Below is a small trained network, with its code and all its weights. Each question gives an input and a class and asks what happens when units are switched off, that is, made to give their printed mean instead of their output.

import numpy as np


def w(rows, s, z=0):
    codes = np.array(rows[::2]) - 128.0
    scale = np.full(codes.shape[1], s)
    scale[-1] = z or s
    return codes * scale


def norm(h):
    return h / np.sqrt((h * h).mean(-1, keepdims=True) + 1e-5)


def f(y):
    return y / 2 * (1 + np.tanh(0.7978845608 * (y + 0.044715 * y**3)))


def log_softmax(a):
    a = a - a.max(-1, keepdims=True)
    return a - np.log(np.exp(a).sum(-1, keepdims=True))


def net(x, mask):
    res = np.array(x, float).reshape(1, 6) / 4 @ E
    u = 0
    for l in range(2):
        y = f(norm(res) @ A[l][:, :-1].T + A[l][:, -1])
        res = res + np.where(mask[u : u + 12], y, B[l][:, -1]) @ B[l][:, :-1]
        u += 12
    return log_softmax(norm(res)[-1] @ U[:, :-1].T + U[:, -1])


A, B = {}, {}
E = w([
[142,101,151,211,134,195,112,74,59,100,76],'x0',
[95,146,147,24,141,89,2,151,141,110,155],'x1',
[99,146,216,129,139,213,90,166,195,181,178],'x2',
[121,102,132,190,199,184,145,58,92,209,167],'x3',
[81,97,141,123,73,125,186,95,81,138,81],'x4',
[156,14,103,158,121,85,108,166,124,186,125],'x5',
],0.0057)
A[0] = w([
[153,168,170,216,170,193,108,110,184,175,122,125],'L0N1',
[110,202,168,113,112,209,98,134,252,68,152,100],'L0N2',
[69,183,102,38,137,144,227,105,163,123,159,164],'L0N3',
[104,109,140,114,134,221,104,196,44,97,3,149],'L0N4',
[145,138,97,127,89,51,157,187,117,95,111,141],'L0N5',
[107,109,108,68,214,94,74,115,188,171,215,124],'L0N6',
[135,198,131,33,130,51,117,208,64,92,222,250],'L0N7',
[79,145,77,136,222,88,113,242,175,144,223,87],'L0N8',
[184,94,102,91,63,105,100,203,87,123,16,188],'L0N9',
[129,212,93,170,168,137,147,105,167,180,206,187],'L0N10',
[117,108,20,135,118,141,162,81,93,161,127,105],'L0N11',
[161,54,41,140,122,196,114,75,74,138,121,173],'L0N12',
],0.0058,0.0018)
B[0] = w([
[147,157,120,91,8,142,155,175,149,63,101,183],'L0N1',
[143,107,66,84,114,209,115,121,46,192,70,215],'L0N2',
[164,82,199,69,12,165,157,54,141,93,227,198],'L0N3',
[58,124,194,41,50,51,121,180,159,47,118,171],'L0N4',
[200,101,170,221,103,173,171,138,172,75,191,187],'L0N5',
[81,77,90,186,82,113,60,182,99,116,185,215],'L0N6',
[78,121,138,199,126,94,206,153,135,94,94,255],'L0N7',
[102,147,200,172,204,75,89,176,54,35,118,206],'L0N8',
[143,240,151,147,116,138,193,184,201,31,149,200],'L0N9',
[152,105,72,138,25,88,255,83,147,90,97,188],'L0N10',
[155,130,170,109,213,70,74,88,97,236,49,176],'L0N11',
[88,108,222,30,125,163,121,127,120,90,96,193],'L0N12',
],0.0051,0.0059)
A[1] = w([
[155,3,169,130,194,72,127,135,86,137,92,248],'L1N1',
[142,119,80,138,100,77,174,55,187,182,150,98],'L1N2',
[155,129,139,143,83,181,166,163,118,4,156,251],'L1N3',
[61,95,142,136,154,113,68,201,91,150,147,73],'L1N4',
[138,157,150,155,149,160,94,87,144,157,154,162],'L1N5',
[160,106,172,134,117,97,105,137,191,63,100,125],'L1N6',
[126,93,151,149,130,91,170,84,154,117,181,77],'L1N7',
[92,132,197,107,108,71,180,166,118,30,194,134],'L1N8',
[30,180,164,137,96,156,39,153,76,137,130,226],'L1N9',
[120,97,162,95,163,127,129,129,181,136,200,123],'L1N10',
[119,169,154,96,169,99,86,209,112,195,119,22],'L1N11',
[66,157,83,169,112,154,39,123,174,119,139,179],'L1N12',
],0.0066,0.0017)
B[1] = w([
[115,117,158,36,33,208,137,167,164,163,100,182],'L1N1',
[152,166,94,113,123,108,74,34,132,72,185,140],'L1N2',
[91,138,230,108,182,65,186,161,228,112,147,255],'L1N3',
[185,103,24,167,119,58,71,129,69,190,198,158],'L1N4',
[63,130,233,163,134,105,141,183,94,142,152,120],'L1N5',
[34,139,91,231,153,137,117,98,142,80,169,169],'L1N6',
[113,149,64,117,99,130,54,103,77,75,159,146],'L1N7',
[111,146,112,253,101,173,152,164,179,145,213,243],'L1N8',
[147,82,85,129,111,112,162,167,145,127,124,185],'L1N9',
[121,129,120,186,214,120,106,167,87,91,174,127],'L1N10',
[98,66,10,135,118,93,86,114,101,210,180,129],'L1N11',
[102,8,100,159,114,101,129,106,93,187,140,143],'L1N12',
],0.0062,0.0097)
U = w([
[139,105,179,41,97,179,172,139,130,183,60,152],'0',
[73,153,170,178,108,113,195,196,190,67,167,177],'1',
[142,211,58,150,177,132,71,124,112,167,87,2],'2',
[171,166,104,104,107,106,145,51,119,116,182,115],'3',
[134,165,101,148,253,118,78,104,114,179,111,6],'4',
[101,73,40,148,111,92,75,188,78,186,179,145],'5',
[150,189,171,109,187,121,109,109,65,145,101,71],'6',
],0.011,0.006)

Each question gives the input, the list of numbers given to net, and the class t.
The units are the neurons (one row each of A and B). Each row of codes is followed by its name. A weight is (code - 128) times the scale printed after its matrix; where a second scale follows, it is the last column's (A, B and U).
mask holds one flag per neuron, layer by layer. A switched-off neuron (its flag False) gives its mean, the last column of its row in B, instead of its output. The means were averaged over made-up inputs and are rounded, as every weight is.
A unit's drop is (log p(t) with every unit on - log p(t) with that unit switched off) / (log p(t) with every unit on - log p(t) with every unit switched off).
The circuit of an input: a set's keep is (log p(t) with only the set's units on - log p(t) with every unit switched off) / (log p(t) with every unit on - log p(t) with every unit switched off). Starting from the 12 units with the biggest drops (on a tie, the unit counted first), units are removed one at a time, each time the one whose removal leaves the highest keep (on an exact tie, the one counted first), for as long as the keep stays at least 0.8.
circuit, biggest first: the units of the circuit, biggest drop first
unit that matters most: the unit with the biggest drop
k most important neurons: the k neurons with the biggest drops, biggest first
k most important neurons of layer l: the k neurons of layer l with the biggest drops, biggest first
drop of u: that unit's drop, to one decimal
input [-5,3,1,8,0,-1], class 5: circuit, biggest first	(L0N6; L1N4)
input [2,2,8,2,-1,-3], class 0: circuit, biggest first	(L0N2; L1N8)
input [-3,2,5,-4,1,0], class 5: 3 most important neurons of layer 0	(L0N2; L0N10; L0N1)
input [6,1,2,2,5,-8], class 0: circuit, biggest first	(L0N9; L0N7; L1N8)
input [4,-4,7,3,-3,7], class 0: circuit, biggest first	(L0N9; L1N8; L1N6)
input [8,4,2,2,7,3], class 0: circuit, biggest first	(L1N1; L0N12)
input [-4,-7,3,6,-4,8], class 0: unit that matters most	L1N1
input [-8,6,7,-7,-8,-5], class 5: 2 most important neurons of layer 1	(L1N11; L1N4)
input [-1,3,5,3,2,-2], class 5: 3 most important neurons	(L0N6; L0N9; L0N2)
input [1,-6,-4,0,-6,-8], class 3: 2 most important neurons of layer 0	(L0N8; L0N9)
input [0,-8,-1,-3,-7,-6], class 3: 2 most important neurons of layer 1	(L1N8; L1N2)
input [-8,-4,-2,2,3,-4], class 3: 2 most important neurons of layer 1	(L1N2; L1N7)
input [0,1,4,-7,-7,4], class 5: 3 most important neurons of layer 1	(L1N4; L1N11; L1N12)
input [-2,-6,-3,4,-4,4], class 0: most important neuron	(L1N1)
input [0,-3,-8,7,-3,-5], class 0: drop of L0N12	0.3
input [8,0,-6,5,-1,-7], class 6: drop of L0N12	-0.2
